[128 = 0]
[121 116 125 136 143 103 148 139 151 158 104 153 180 133 129 154 129 138
 131 115 139 140 153 135 119 142 150 117 127 144 133 158 136 147 160 130
 141 141 104 105 147 136 122 110 128  91 140 128 130 138 108 139 110 129
 124 122 135 143 142 136 131 123 132] -> (65)
[135 120 121 147 142 127 121 135 133  96 152 137  93 112 108  82 137 139
 121 126 137 144 132 153 125 112 173 111 139 132 114 177 149 140 105 128
 174 154 164 160 140  55 147 147 149 117 117 113 107  97 122 114 139 123
 159 146 119 150 175 145  92 135 128] -> (65)
[140 112 120 146 143 107 145 142 147 139 112 149 136 123 124 131 133 138
 142 110 140 141 154 139 127 123 159 105 127 131 127 173 151 137 138 130
 164 146 123 146 149 100 134 130 133 102 140 128 117 117 103 127 120 120
 143 133 135 142 164 140 123 125 131] -> (65)
[123 112 123 154 154 105 126 137 137 108 136 131  95 113 105  69 137 151
 135 120 144 151 153 170 132 107 196 103 134 123 111 184 182 124 117 144
 180 170 158 158 135  58 142 147 157 110 122 109  93  90 115 109 148 110
 168 157 124 149 182 155  57 133 133] -> (65)
[ 91 120 153 149 130 100 134 125 177 195 124 115 176 126 150 140 116 122
 125 100 140 132 134 147 111 124 156 169 128 112 148 135 123 120 163 139
 116 152  98 120 119 147 121 126 129 105 135 148  94 146 118 155 106 112
 135 149 147 145 150 145 118  98 117] -> (61)
[126 121 119 151 144 112 140 137 146 130 123 136 125 109 117 107 132 137
 143 114 140 143 159 145 126 113 174 114 129 106 122 182 153 139 134 143
 173 152 152 150 148  87 139 137 139 108 126 116  92  90 110 129 134 118
 151 147 128 145 171 122 103 136 121] -> (65)
[108 123 144 152 130 122 116 128 152 139 135 107 120 108 118  88 133 157
 125 116 142 143 139 169 117 100 184 141 138 121 123 164 146 127 129 142
 154 170 153 148 125  85 134 141 150 115 116 124  84 106 124 131 146 106
 150 153 131 143 173 150  89 114 123] -> (61)
[131 118 112 152 153 109 138 145 127 112 133 155 101 113 100  86 138 147
 140 111 144 149 158 162 129 110 199  94 133 136 112 210 171 146 115 136
 198 176 162 178 151  50 152 137 152  99 128 100  97  85  96 111 142 117
 170 147 120 155 214 155  83 130 131] -> (56)
[130 116 105 145 152 120 132 140 132  97 138 149  96 105 100  58 140 148
 136 128 139 144 154 161 130 113 179  82 133 136 103 189 162 145 116 142
 183 167 168 159 147  55 141 144 147 113 128 105 103  87 131 111 154 122
 163 138 122 150 188 138  88 135 118] -> (65)
[126 119 111 164 158 132 116 142 125  81 155 131  67 103  89  37 131 154
 131 123 144 152 165 174 127  91 215  93 139 134  93 204 176 137  95 152
 203 185 207 184 134  13 151 162 164 110 122  93  87  71 113 102 167 105
 199 166 112 155 195 158  58 140 136] -> (59)
[127 118 118 150 144 111 142 141 148 137 113 147 137 115 126 141 131 136
 153 113 139 153 149 131 128 130 154 106 125 127 118 161 144 139 141 124
 154 141 123 133 145 107 133 123 130 101 127 122 124 113 111 128 123 127
 137 133 137 144 153 139 131 122 135] -> (59)
[124 112 123 143 146  99 150 131 157 162 101 165 169 132 132 178 132 129
 155 104 141 143 145 125 132 147 132 113 119 127 137 157 132 138 159 123
 143 131  96 121 157 139 122  99 120  95 155 130 135 128 107 139  91 139
 123 123 144 133 138 135 147 118 132] -> (65)
[116 116 131 143 138 108 133 128 149 135 125 129 116 121 118 101 126 130
 130 115 133 141 137 155 119 115 168 131 134 124 121 163 147 138 138 136
 151 155 139 141 127  97 137 129 139 113 119 122 104 127 113 127 134 115
 149 139 130 140 167 140 104 147 128] -> (61)
[113 146 156 117 103 139 102 112 134 136 137  87 118 125 135  92 130 121
 107 127 118 114 113 140 120 107 146 185 134 112 128 106 115 112 127 137
  87 136 153 116  98 133 123 146 133 155 121 141  91 155 143 133 130 125
 127 142 129 120 121 137 108 118 116] -> (57)
[106 153 164 124 108 145  94 105 143 134 142  55 112 123 132  60 128 123
 100 136 123 122 113 162 115  89 177 198 137 103 123 103 120 105 126 149
 102 149 158 125  84 108 125 165 146 159 101 135  77 123 147 134 134 103
 148 161 120 119 141 140  65 110 109] -> (57)
[113 144 147 132 121 155  93 118 129 102 176  74  53 104 100   4 139 140
 100 138 117 123 134 184 129  79 210 157 150 133  94 146 147 117  85 152
 144 176 218 164  85  35 147 185 174 161  93 101  67  80 142 100 169  93
 180 172 102 134 188 144  30 127 107] -> (57)
[125 118 117 150 149 114 117 137 130 118 131 139 112 126 107 104 136 145
 146 120 143 145 150 153 133 115 177 112 124 124 113 187 143 144 126 140
 174 159 149 146 137  79 138 141 142 106 124 112 103  95 107 122 141 116
 154 145 125 147 176 153 105 130 131] -> (65)
[124 125 139 153 139 111 119 130 142 116 140 134 100 162  94  80 142 143
 124 119 139 139 152 162 125 109 186 115 135 127 113 177 153 131 122 140
 177 161 165 159 130  60 142 145 149 122 118 113  89  92 118 109 152 104
 165 153 124 149 181 150  87 130 128] -> (65)

[111 134 137 110 109 128 143 134 132 104 138 138 121 144 151 125 152 123
 108 141 127 144 114 156 117  89  95 121 130 132 121 122 109 151 125 131
 129  88 146 124 117 136 133 142 144 153 105 105 123 128 134 122 134 119
 120 109 117 122 116 117 142 155 139] -> <90>
[ 94 118 134  96 115 154 117 129 128  95 132 146 120 127 145 167 156 110
 116 134 116 140 129 146 106 116 127 106 125 136 111 109 114 144 107 137
 140 100 135 131 120 146 122 150 119 149 115 100 137 144 125 137 100 127
 121 124 121 119 131 127 144 116 132] -> <106>
[102 135  96 116 141 121 110  70 119 122 146 141 133 125 142 150 148 110
 130 118 127 116 135 114 105 149 165 124 112 141 121 122 127 133 120 114
 132 125 140 115 128 104 104 129 126 135 124 110 119 132 128 153  89 139
 111 148 129 127 156 112 138  89 105] -> <109>
[131 132 144 108  95 160 141 123 139 105 106 147 139 125 115 141 153  94
 118 131 107 141 112 162 122 100 125 109 133 116 128 128 128 125  89 112
 139 134 101 131 110 115 124 147 110 119 143  96 124 169 111 130 113 120
 162 126 115 119 127 129 123 104 135] -> <86>
[107 172 156  73  59 201 124  92  87  78 137 155 130 168 162 147 148  85
  94  95 104 206 140 152  72 106  94 125  87 144 107 139 133 122 107 114
 133  41 170 124  96 107  80 184  91 180 100  65  81 185 110 187 134 174
 100  84 111 117 148 113 180 110 134] -> <108>
[ 87 127 123  89 124 149 105 161 119  90 118 146  99 123 131 141 116 115
 127 133 125 132 153 140 104 112 125 127 138 133  97 124 119 134 136 115
 140  80 152 129 140 135 126 151 119 177 103 123 120 129 103 134 116 137
 121 117 126 126 116 121 137 107 120] -> <93>
[ 34 112 122  82 130 163  75 192 141  54 148 184  57 141 162 175 165 118
 147 149 127 113 185 125  83  86 124 120 146 130  84 106 103 146 134 146
 141  37 160 107 172 163 124 151 151 162  78 161 126 102  92 113  79 155
  92 112 132 127 117 101 141  76 111] -> <126>
[ 89 125 146  78 118 132  86 142 118  92 126 128  96 140 150 132 170 102
 128 160 105 171 148 154  98  91 126 113 144 134 107  92 113 167 114 115
 144  72 157 151 120 147 114 146 101 194 101  86 128 127 115 158 110 126
 110 105 108 113 112 144 136 111 143] -> <100>
[126 139 132 109  90 153 166 116 137  98 116 134 144 133 127 130 141 116
  95 129 128 143  96 162 132 107 108 108 122 122 131 126 132 131 146 124
 128 101 119 122  96 118 121 162 144 143 125  91 117 174 140 114 119 101
 143 106 124 131 126 114 134 138 132] -> <86>
[122  95 149  86 139  94 121 130 130  99 143 115 141 114 144 129 172 115
 120 163 105 138  81 136 119 130 179  68 102  52 135  74 107 153  48 150
 148 119 136 133  64 180 126 136 139 170 145  85 146 142 159 119  87 115
 143 148 107 100 110 161 107 125 142] -> <110>
[181 159 165 167  72  94 156  75 111 146 141 101 159 138 147  68 121 121
  93 135 102 169 100 139 150 109  60 108 110 117 142 118 105 156 110 147
 110 155 150 105  80 151 124 120 141 161 104  44 122 142 178 134 144 145
 117 132  97 105 150 145 145 219 160] -> <91>
[133 168 149 128  57 152 198 121 133 138 123 122 153 158 125 111 121 144
  94 113 143 184 100 164 131  76  66 128 133 130 124 135 122 126 139 159
 102  83 140 110  98 127 131 154 167 146 122  99 122 168 162  89 159 107
 138  84 125 135 130  98 148 191 132] -> <114>
[ 93 154 136  67  64 179 150 129 120  97 102 152 117 140 126 140 150 115
 100  99 115 172 130 165 107  92 106 120 147 142 112 106 132 136 134 123
 142  82 124 132 115 101 115 171 128 174 127  91 111 174 122 106 133 129
 137  77 109 122 132  19 144 109 127] -> <83>
[100  77  52 111 214 102 144 104 158 119 162  87 147 148 129 156 191 115
 129 169 153  74  69  96 133 139 202 108  82 117 112 123 128 137 101 109
 134 134 213 134  85 137 128 132 192 138 147 125 125 122 139 156  99  62
 137 150 170 143 110 140  97 114 102] -> <94>
[120 132 114 117 134 122 112 125 147 104 125 134  99 140 160 137 175 101
 123 151 106 129 127 164 122  97  94 124 150 148 105 111  97 176 122 107
 136 105 157 137 125 150 135 135 134 165  89  66  99 121 116 191 104  97
 116 109 129 109 113 135 136 137 142] -> <106>
[ 96 136 137 101 106 132 145 132 133 102 140 134 143 141 146 125 142 130
 113 134 131 145 126 141 121  89  88 121 130 130 132 128  93 148 129 146
 134  70 149  60 118 145 139 150 158 166 101 102 123 133 129 118 137 131
 132  99 120 122 112 118 138 162 139] -> <90>
[ 80 124 137  79 122 117  99 123 118 100 133 133 116 120 136 130 155 113
 141 121 111 149 136 130  88 132 157 103 122 109 121  92 127 161 117 119
 160  91 151 145 111 138 108 143 101 181 114  96 125 120 129 149 106 148
 116 125 107 107 121 144 136 110 133] -> <100>
[ 96  95  39 118 229  95 128  96 149 132 179  97 136 158 135 153 180 125
 135 158 160  83 112  79 130 148 204 133  78 130  96 123 125 135 130 102
 141 122 191 109 119 133 123 108 188 130 141 147 126 103 144 161  90  95
 108 149 169 142 124 131  97 135  92] -> <94>
[167 124 133  98 132 155 106  82  94 123 164 115 147 169 156 134 177  91
 111 140 101 170 111 142 111 168 122 106 106 127 104 150 133 130  84 101
 127  87 188 155  72 129  88 149  86 165 106  56  80 163 115 230 129 133
  92 111 147 115 133 141 152 123 141] -> <104>
[ 72 108 103  74 141 113 117 138 148 119 114 138 108 124 125 140 167 131
 125 118 122 119 128 133 103 104 178  98 124 120 126  82 129 169 123 133
 170 111 132 153 124 138 129 135 143 172 139 122 156 121 141 120  70  86
 125 114 118 118 111 130 115  95 118] -> <105>
[ 97 137 132 104  96 130 135 138 122 106 133 136 118 140 133 142 157 141
 117 138 128 150 127 146 114 104 114 121 126 136 118 121 117 152 118 135
 141  87 160 126 118 135 125 141 138 165 111 110 129 141 138 115 126 128
 117  97 126 123 120 124 133 138 129] -> <90>
[106 125 129 117 125 138 129 131 127 111 120 141 120 134 124 141 151 113
 113 131 122 155 127 142 122 118 124 116 140 130 116 118 126 148 118 121
 140 109 139 140 117 131  78 149 121 158 118 103 107 114 130 148 124 117
 129 120 117 117 124 125 132 120 139] -> <106>
[105 148 127  94  99 142 133 105 121  98 128 150 125 135 149 129 151 120
 109 129 117 152 135 150 111  96  96 118 131 143 115 108 114 142 125 129
 133  91 155 115 103 129 136 160 134 170 101  80 117 135 135 132 114 129
 111 116 112 115 114 131 140 141 136] -> <90>
[128 157 141 161  79 133 144 150 136 113 116 142 113 149 141 112 122 125
 114 141 120 141 131 163 128  59  27 145 156 153 117 158 108 136 145 133
 112  91 137 118 130 147 157 136 148 135  94 104 109 144 128 127 156 111
 114  91 117 130 117 110 144 161 153] -> <127>
[ 70 140 108  96 120 159 106 152 122  87 122 151 100 132 142 161 149 122
 129 132 128 125 154 142 100 103 121 132 144 139 114 124 121 136 131 116
 142  87 138 128 148 126 123 156 130 149 129 132  96 130 110 130 107 115
 120 103 127 137 108 110 142 101 120] -> <93>
[120 134 143 111 100 140 130 135 123 103 112 146 125 127 142 144 155 105
 121 143 107 133 113 156 122 107 119 108 126 118 116 122 103 142  78 124
 139 122 107 123 111 153 128 151 128 133 118  86 117 153 125 138 102 124
 141 130 118 128 124 115 128 116 138] -> <106>
[120 151 133  95 102 139 164 116 123 109 110 116 138 134 134 132 142 118
 111 127 125 149 108 154 127 128 122 113 129 130 118 123 132 129 106 136
 139 106 125 136 104 126 116 150 139 157 133 106 134 138 138 113 142 107
 140 107 114 130 129 115 146 136 130] -> <86>
[ 98  72  64  87 223 101 131 129 157 123 165  97 122 155 137 163 195 122
 134 170 144  76  91 115 134 125 199 102  89 113 112 113 128 142 100 106
 142 123 167 140  88 144 130 121 177 139 140 133 130 114 146 158 105  68
 128 141 172 138 103 151 104 107  96] -> <94>
[ 94 138 108 104 122 113 130 104 141 123 106 144 117 113 125 128 136 118
 129 123 140 129 133 128 104 105 143 121 116 131 126  91 132 163 145 137
 138 115 142 131 139 108 134 132 147 160 120 124 146 121 142 105 108 121
 134 129 113 116 133 119 135 122 123] -> <98>
[109 151 164  56  71 172 151 139 144  90  93 136 121 139 134 132 146 125
  99 100 127 153 123 171 106  94 112 113 154 140 122 126 146 132 132 144
 145  74 126 152 105  98 117 180 121 177 135 112 112 165 118 111 153 113
 150  71 116 126 118 103 148 116 140] -> <83>
[ 72 137  75  55 145 134 137  20 129 112 131 152 153 124 120 168 159 108
 117 100 153 131  92 118  71 160 243  92  78 127 119  82 141 151 105 129
 155 111 142 113 119  67  78 141 157 156 165  96 136 155 160 103  46 142
 128 147 115 117 183 112 150  59  82] -> <75>
